Below are the code and all the weights of a small trained network. Each question names an input and a class and asks about switching units off, where a switched-off unit gives its printed mean instead of its output.

import numpy as np


def w(rows, s, z=0):
    codes = np.array(rows[::2]) - 128.0
    scale = np.full(codes.shape[1], s)
    scale[-1] = z or s
    return codes * scale


def f(y):
    return np.maximum(y, 0)


def log_softmax(a):
    a = a - a.max(-1, keepdims=True)
    return a - np.log(np.exp(a).sum(-1, keepdims=True))


def net(x, mask):
    res = np.array(x, float).reshape(1, 6) / 4 @ E
    y = f(res @ A[0][:, :-1].T + A[0][:, -1])
    res = res + np.where(mask, y, B[0][:, -1]) @ B[0][:, :-1]
    return log_softmax(res[-1] @ U[:, :-1].T + U[:, -1])


A, B = {}, {}
E = w([
[89,86,42,167,137,121,213,132,117,110],'x0',
[92,123,134,84,129,173,142,254,148,83],'x1',
[62,65,122,151,237,97,162,130,82,153],'x2',
[104,91,103,171,168,183,14,152,139,78],'x3',
[35,124,163,195,116,64,163,146,215,189],'x4',
[182,137,74,124,72,42,107,187,129,56],'x5',
],0.01)
A[0] = w([
[154,196,233,79,114,177,34,163,189,156,192],'n0',
[184,148,124,131,80,89,163,109,144,176,181],'n1',
[96,136,123,115,102,115,145,223,174,125,132],'n2',
[107,114,93,115,156,183,231,127,66,109,218],'n3',
[174,107,123,129,149,71,79,208,125,95,140],'n4',
[104,109,131,132,122,105,137,232,138,58,204],'n5',
[55,82,104,233,202,155,42,97,184,136,218],'n6',
[132,130,113,98,151,194,194,112,132,156,250],'n7',
[164,171,96,136,79,98,254,70,129,141,166],'n8',
],0.011,0.0023)
B[0] = w([
[129,151,191,127,97,183,53,101,146,140,230],'n0',
[114,154,134,111,62,108,153,104,118,114,188],'n1',
[116,131,92,142,122,125,153,135,209,155,185],'n2',
[195,88,120,115,161,198,161,154,125,148,210],'n3',
[147,148,82,156,133,65,85,110,128,107,191],'n4',
[134,136,67,129,146,88,120,205,180,127,202],'n5',
[6,87,104,170,131,111,122,126,81,141,248],'n6',
[152,96,173,116,153,156,146,148,106,136,186],'n7',
[148,160,164,99,114,108,205,66,118,114,225],'n8',
],0.016)
U = w([
[103,175,186,113,116,177,59,123,174,135,167],'0',
[146,148,96,116,170,74,50,138,84,51,127],'1',
[118,166,151,80,119,96,203,88,119,105,101],'2',
[12,73,118,157,173,134,147,124,100,130,149],'3',
[101,150,89,123,149,97,129,171,205,109,3],'4',
[153,73,127,90,219,181,165,157,94,126,185],'5',
],0.011,0.0022)

Each question gives the input, the list of numbers given to net, and the class t.
The units are the neurons (one row each of A and B). Each row of codes is followed by its name. A weight is (code - 128) times the scale printed after its matrix; where a second scale follows, it is the last column's (A, B and U).
mask holds one flag per neuron, in row order. A switched-off neuron (its flag False) gives its mean, the last column of its row in B, instead of its output. The means were averaged over made-up inputs and are rounded, as every weight is.
A unit's drop is (log p(t) with every unit on - log p(t) with that unit switched off) / (log p(t) with every unit on - log p(t) with every unit switched off).
The circuit of an input: a set's keep is (log p(t) with only the set's units on - log p(t) with every unit switched off) / (log p(t) with every unit on - log p(t) with every unit switched off). Starting from all 9 units, units are removed one at a time, each time the one whose removal leaves the highest keep (on an exact tie, the one counted first), for as long as the keep stays at least 0.8.
circuit, biggest first: the units of the circuit, biggest drop first
top k neurons: the k neurons with the biggest drops, biggest first
drop when u is switched off: that unit's drop, to one decimal
input [0,-4,-3,1,0,5], class 2: circuit, biggest first	[n5; n0]
input [4,7,5,0,3,-1], class 4: circuit, biggest first	[n5]
input [2,-8,-8,3,-5,1], class 2: circuit, biggest first	[n1; n0]
input [7,5,7,3,-1,-4], class 5: top 4 neurons	[n3; n7; n1; n4]
input [3,4,4,-8,2,8], class 4: top 2 neurons	[n5; n2]
input [-4,-1,3,-4,4,-1], class 2: circuit, biggest first	[n6; n0]
input [-3,-2,-5,-3,7,7], class 2: top 2 neurons	[n8; n1]
input [3,-7,-8,1,-5,-7], class 2: top 2 neurons	[n8; n1]
input [4,-3,2,-8,-5,-8], class 5: top 2 neurons	[n3; n7]
input [4,3,5,4,7,6], class 4: top 3 neurons	[n5; n2; n4]
input [3,-6,2,-5,3,-6], class 2: drop when n8 is switched off	0.3
input [8,-4,4,-1,1,-2], class 5: drop when n7 is switched off	0.1
input [8,4,3,-4,2,8], class 4: drop when n5 is switched off	0.5
input [-2,0,1,-3,-4,5], class 1: circuit, biggest first	[n4]
